Below are the code and all the weights of a small trained network. Each question names an input and a class and asks about switching units off, where a switched-off unit gives its printed mean instead of its output.

import numpy as np


def w(rows, s, z=0):
    codes = np.array(rows[::2]) - 128.0
    scale = np.full(codes.shape[1], s)
    scale[-1] = z or s
    return codes * scale


def f(y):
    return np.maximum(y, 0)


def log_softmax(a):
    a = a - a.max(-1, keepdims=True)
    return a - np.log(np.exp(a).sum(-1, keepdims=True))


def net(x, mask):
    res = np.array(x, float).reshape(1, 8) / 4 @ E
    y = f(res @ A[0][:, :-1].T + A[0][:, -1])
    res = res + np.where(mask, y, B[0][:, -1]) @ B[0][:, :-1]
    return log_softmax(res[-1] @ U[:, :-1].T + U[:, -1])


A, B = {}, {}
E = w([
[110,119,196,5,47,72,52,147,195,107,145,137],'x0',
[234,145,165,112,160,232,112,143,108,32,82,68],'x1',
[131,142,130,113,120,109,142,132,109,132,118,121],'x2',
[148,107,109,120,137,121,119,107,137,114,164,133],'x3',
[128,142,126,122,117,120,127,134,122,140,126,107],'x4',
[132,123,127,134,133,130,123,116,134,122,133,133],'x5',
[136,27,151,166,129,92,135,90,178,145,47,67],'x6',
[135,135,105,110,129,109,119,136,125,133,128,113],'x7',
],0.012)
A[0] = w([
[50,134,156,69,77,94,81,146,121,197,199,173,145],'N0',
[106,155,150,117,142,109,120,160,108,144,155,149,118],'N1',
[53,77,76,168,125,46,178,108,144,255,153,176,113],'N2',
[91,166,105,106,111,126,121,122,122,116,156,201,107],'N3',
[119,107,185,76,83,107,56,152,159,75,116,104,45],'N4',
[161,231,87,116,124,189,133,161,75,112,186,183,123],'N5',
[164,178,171,81,145,170,85,146,121,65,126,112,3],'N6',
[95,151,36,194,165,155,178,124,48,154,148,146,77],'N7',
[210,91,103,177,155,183,152,124,81,155,72,63,93],'N8',
[57,155,96,99,89,137,114,121,113,176,159,194,118],'N9',
],0.0084,0.014)
B[0] = w([
[119,173,94,183,132,53,189,186,202,143,191,182,248],'N0',
[171,182,111,135,98,147,112,109,150,67,139,140,158],'N1',
[126,25,198,99,143,249,71,89,109,172,54,63,251],'N2',
[205,144,103,144,119,80,184,142,169,86,125,122,174],'N3',
[172,78,200,53,193,204,116,115,56,147,74,65,174],'N4',
[85,34,196,52,132,149,91,102,76,202,44,50,215],'N5',
[67,64,149,107,2,102,99,131,239,124,148,147,153],'N6',
[64,41,167,15,29,155,82,138,167,151,115,153,211],'N7',
[191,181,68,190,185,44,173,161,124,69,160,100,225],'N8',
[122,177,59,148,187,86,121,132,138,26,157,78,202],'N9',
],0.0088,0.016)
U = w([
[78,83,129,74,51,131,63,121,183,155,122,164,254],'0',
[165,91,144,117,196,216,88,118,49,148,100,74,75],'1',
[154,228,1,246,153,72,200,145,160,97,191,190,33],'2',
],0.0083,0.0025)

Each question gives the input, the list of numbers given to net, and the class t.
The units are the neurons (one row each of A and B). Each row of codes is followed by its name. A weight is (code - 128) times the scale printed after its matrix; where a second scale follows, it is the last column's (A, B and U).
mask holds one flag per neuron, in row order. A switched-off neuron (its flag False) gives its mean, the last column of its row in B, instead of its output. The means were averaged over made-up inputs and are rounded, as every weight is.
A unit's drop is (log p(t) with every unit on - log p(t) with that unit switched off) / (log p(t) with every unit on - log p(t) with every unit switched off).
The circuit of an input: a set's keep is (log p(t) with only the set's units on - log p(t) with every unit switched off) / (log p(t) with every unit on - log p(t) with every unit switched off). Starting from all 10 units, units are removed one at a time, each time the one whose removal leaves the highest keep (on an exact tie, the one counted first), for as long as the keep stays at least 0.8.
circuit, biggest first: the units of the circuit, biggest drop first
unit that matters most: the unit with the biggest drop
k most important neurons: the k neurons with the biggest drops, biggest first
drop of u: that unit's drop, to one decimal
input [0,-6,-3,-8,6,-4,5,4], class 1: 3 most important neurons => [N2; N7; N6]
input [-5,7,-4,8,-3,-2,2,6], class 2: circuit, biggest first => [N8]
input [5,6,6,-7,-4,-7,-5,-5], class 0: 2 most important neurons => [N6; N2]
input [-8,-8,0,-4,-7,-5,3,-2], class 1: 3 most important neurons => [N2; N0; N6]
input [-1,-6,-1,-6,-2,-6,4,1], class 1: 2 most important neurons => [N2; N7]
input [-7,-4,-4,6,-5,7,0,4], class 0: 2 most important neurons => [N7; N4]
input [7,5,4,7,-1,6,3,1], class 1: 2 most important neurons => [N4; N7]
input [-5,-4,-6,2,1,4,-3,8], class 0: 3 most important neurons => [N7; N4; N8]
input [-8,5,-8,2,5,8,3,-4], class 2: 2 most important neurons => [N8; N2]
input [-8,-1,-5,-4,7,2,-1,2], class 0: 3 most important neurons => [N7; N4; N9]
input [-6,5,3,-7,-6,8,1,7], class 2: 3 most important neurons => [N8; N2; N4]
input [2,7,3,-6,1,-5,-6,-1], class 0: drop of N6 => 1.7
input [-3,3,-7,1,4,-5,5,4], class 2: drop of N2 => 0.3
input [-1,-8,6,-4,0,-3,4,-6], class 1: drop of N6 => 0.1
input [4,8,0,0,8,3,-2,-4], class 0: unit that matters most => N6
